After every row comes roughly how far along a hidden order it lies, from 0 to 30.
[-15   9   6 -22  11   0  -3  -3  -2   3   1   0  -4   6   7  -7   3   4
  -1  -1  -2   3   5   0  -1  -3   5   4   2   0  -1   3  -5  -1   0   0
   0  -5   3  -2   1   0  -1  -4  -2   0   2   5  -4   5  -9   5   1   4
  -3   6   2  -6  -1   2  -2  11  -4  -2  -4   3  16  -6  -1   0   1  -2
  -5   0   1   5   3  -2  -3   1  -6   2  -2  -1   2  -1  -2  -2]
16
[ 14 -15  -8   3 -11   0  -2   0   1  -2   0   0   4 -12   3  16  -4  -6
  -1   0   8  -4 -19   0   4   1 -13 -19   2  -3   3   2   7   5   3   7
  -3   0  -8  -2  13  -1  -5  -1  -5   3  -5  -2  -3   3   8   3  -1 -12
   9   0  21   9   1  -1   8  -5   6   0   4   4 -29  38   3  -6   4   5
   3   2  -8 -12   0  14   1   4  23   1   3  -2   7  -3  -2   2]
16
[-16   6   0 -23  12   1  -5  -2  -6  11  -1  -3  -7  -7   4   2  -4   5
  -8  -1   1   2 -14   1   0  -2 -10  -1   6 -10   2   9  -5   2   8   8
  -5  -3   7   6  13   2  17 -10  -1   3  -2  -3  -6   8 -26   7  -1 -10
   6   2  17   2   1   8  14   1   8   5  -5   5 -18  60   0   2   9   7
  -6   2  -6  -6   8  -1  -1   3 -16   4   2  -1  10  -5  -8   8]
1
[  9 -16  -3  22  -9  -1   5   0   4  -2   1  -2   2  -2   5  -2   1  -6
   3   1   4   0  -2   0   2   1   1  -6  -1   5  -2   2   0   1  -2   2
  -1   1  -2  -2  -2   1  -4   2  -7   1  -3  -5  -3   0  15   1   1  -2
  -1   8  -1  -9  -1  -1  -4   0   2   0   8   1  -7 -14   0   4  -3  -1
   2  -2  -2  -1  -2   4   3   1   7  -5   2  -1  -2  -1   0  -3]
24
[ 18 -16  -3  35 -22   0   4   0   5  -8   1   3   6   1   2   9  -1  -9
   8   0   6  -5  -2  -1   4   3  -3 -11  -4   6   0  -3   8   2  -8   1
  -1   2  -6   2  -8  -2 -18   3  -3  -1  -6   2  -1  -4  16  -3   1  -1
   2   5   3  -3  -1  -6  -8  -2   1  -6   9  -4 -18 -21   1  -2  -6  -3
   7  -1   0  -3  -6   8   4   0  30  -5   2   1  -1   8   4  -4]
30
[ 13 -16  -8   8 -11   0  -2   0   1   2   0  -2   3 -14   3  14  -4  -6
   0   0   7  -3 -17   1   4   1 -11 -19   2  -2   4   3   4   5   5   7
  -3   1  -7  -3  12   0   0  -1  -5   3  -5  -4  -4   2   7   4  -1 -12
   9   1  18   7   1   0   9  -5   6   1   5   5 -28  35   3  -4   4   5
   3   1  -8 -11   1  12   2   3  13   1   3  -2   6  -5  -2   2]
15
[ -4  -1  -6 -12   7   1  -6  -1  -5  11  -1  -4  -6 -16   1  12  -4   1
  -8  -1   5   1 -15   1   1  -2 -10  -6   6  -7   3   7  -5   3   9   8
  -6   1   4   2  21   2  18  -9   0   4  -3  -8  -4   5 -15   6  -2 -13
   6  -3  14   5   1   6  16  -5  10   7  -2   8 -19  55   1   0   9  10
  -2   2  -7  -9   7   4  -1   2 -14   3   3  -1   7  -6  -6   7]
0
[ 13 -13  -6  -2 -11   1  -2   0   1  -2   0   2   6 -10   3  18  -5  -7
   0  -1   8  -5 -18   0   3   1 -16 -21   2  -3   4   2   8   5   1   5
  -3  -1  -8  -1  12  -1 -10  -1  -4   3  -6   3  -5   3   5   4  -1 -12
  10  -1  26  11   1  -2   9  -4   5  -3   4   2 -29  42   3  -8   3   4
   3   3  -7 -12  -1  14   2   3  25   3   3  -1   9  -1  -2   1]
18
[-29  11   3 -27  26   1  -5  -3  -6  11  -1  -4  -7  -6   6  -7  -1   7
  -8  -2  -2   4 -10   1  -1  -4  -4   6   8 -10   0  10  -8   0  10   8
  -4  -6  11   6  10   2  22 -10  -3   3  -1  -2  -7  10 -28   8   0  -5
   3   2  12  -2   1   9  11   6   5   5  -8   5  -3  51  -1   5  10   2
  -8   2  -3  -1   9  -5  -2   2 -24   4   0  -2   9  -6  -9   7]
1
[ 14 -17  -8   9 -10   0  -2   0   1   1   0  -2   4 -13   4  12  -4  -7
  -1   0   8  -3 -17   1   4   1 -10 -19   2  -2   3   3   5   4   4   7
  -4   1  -7  -3  14   0   1  -1  -9   4  -5  -5  -4   3   6   3  -1 -11
   8   0  19   7   1   0   9  -5   6   1   4   4 -24  31   3  -3   3   5
   2   1  -9 -10   1  13   2   3  13   0   3  -2   6  -5  -2   3]
15
[-25  13   8 -35  21   0  -3  -3  -5   9   0  -4  -8   1   7 -14   2   9
  -8   0  -8   6   3   0  -2  -5   3   9   5  -9  -2   7  -9  -2  10   3
  -1  -5   9   1   6   2  15  -7  -2   2   3   1  -5   8 -20   7   1   3
  -3   4   5  -7   0   6   8  11  -1   2  -9   5  17  21  -2   3   5  -1
  -9   2   0   3   7  -6  -4   1 -20   3  -2  -1   4  -7  -7   2]
7
[-10   1  -1 -16   6   1  -4  -2  -2   6   0  -2  -3  -6   5   4  -2   2
  -5  -1   1   1 -14   1   1  -2 -10  -3   5  -7   2   7  -3   3   5   8
  -4  -3   3   3   9   1   8  -6  -3   3  -4  -1  -6   7 -15   7   0 -10
   4   3  17   0   1   4   9   1   5   3  -1   3 -15  45   0   1   6   4
  -3   2  -4  -6   5   3   0   3  -3   3   2  -1   9  -4  -7   6]
9
[ 10 -10 -10  -5  -4   1  -5   0  -1   5   0  -1   2 -16   1  17  -5  -3
  -3  -1  10  -2 -20   1   3   0 -14 -18   3  -3   5   3   2   5   5   8
  -5   1  -6  -3  20   0   4  -4  -2   4  -4  -4  -4   4  -1   5  -1 -14
  12  -3  20  12   1   1  13  -6   8   2   2   9 -24  50   2  -6   6  10
   2   2  -9 -14   4  11   0   3   6   4   3  -2   8  -6  -1   5]
6
[ -7  -2  -1 -11   6   0  -3  -2  -2   6   0  -4  -2  -9   6   1  -3   1
  -4   0   2   1 -11   1   2  -2  -7  -4   5  -6   1   8  -2   2   5   9
  -4  -2   4   2   9   1  10  -5  -4   3  -4  -3  -6   7 -12   6   0  -9
   4   4  14  -1   1   5  10   1   6   4  -2   4 -17  45   0   2   5   4
  -3   2  -4  -5   4   3   1   3  -8   2   2  -1   6  -3  -6   5]
9
[ 17 -10  -7  -1 -12   1  -1   0   1  -4   0   2   7 -10   3  18  -5  -8
   1   0   8  -6 -19   0   3   1 -17 -21   1  -2   4   1  11   5   0   5
  -3   0 -11  -2   9  -2 -14   1  -3   2  -6   4  -3   2   4   3   0 -11
  10  -1  25  11   1  -3   8  -5   4  -4   6   1 -28  32   3 -10   2   2
   4   3  -6 -13  -2  16   1   3  33   1   3  -1   7   1   0   0]
21
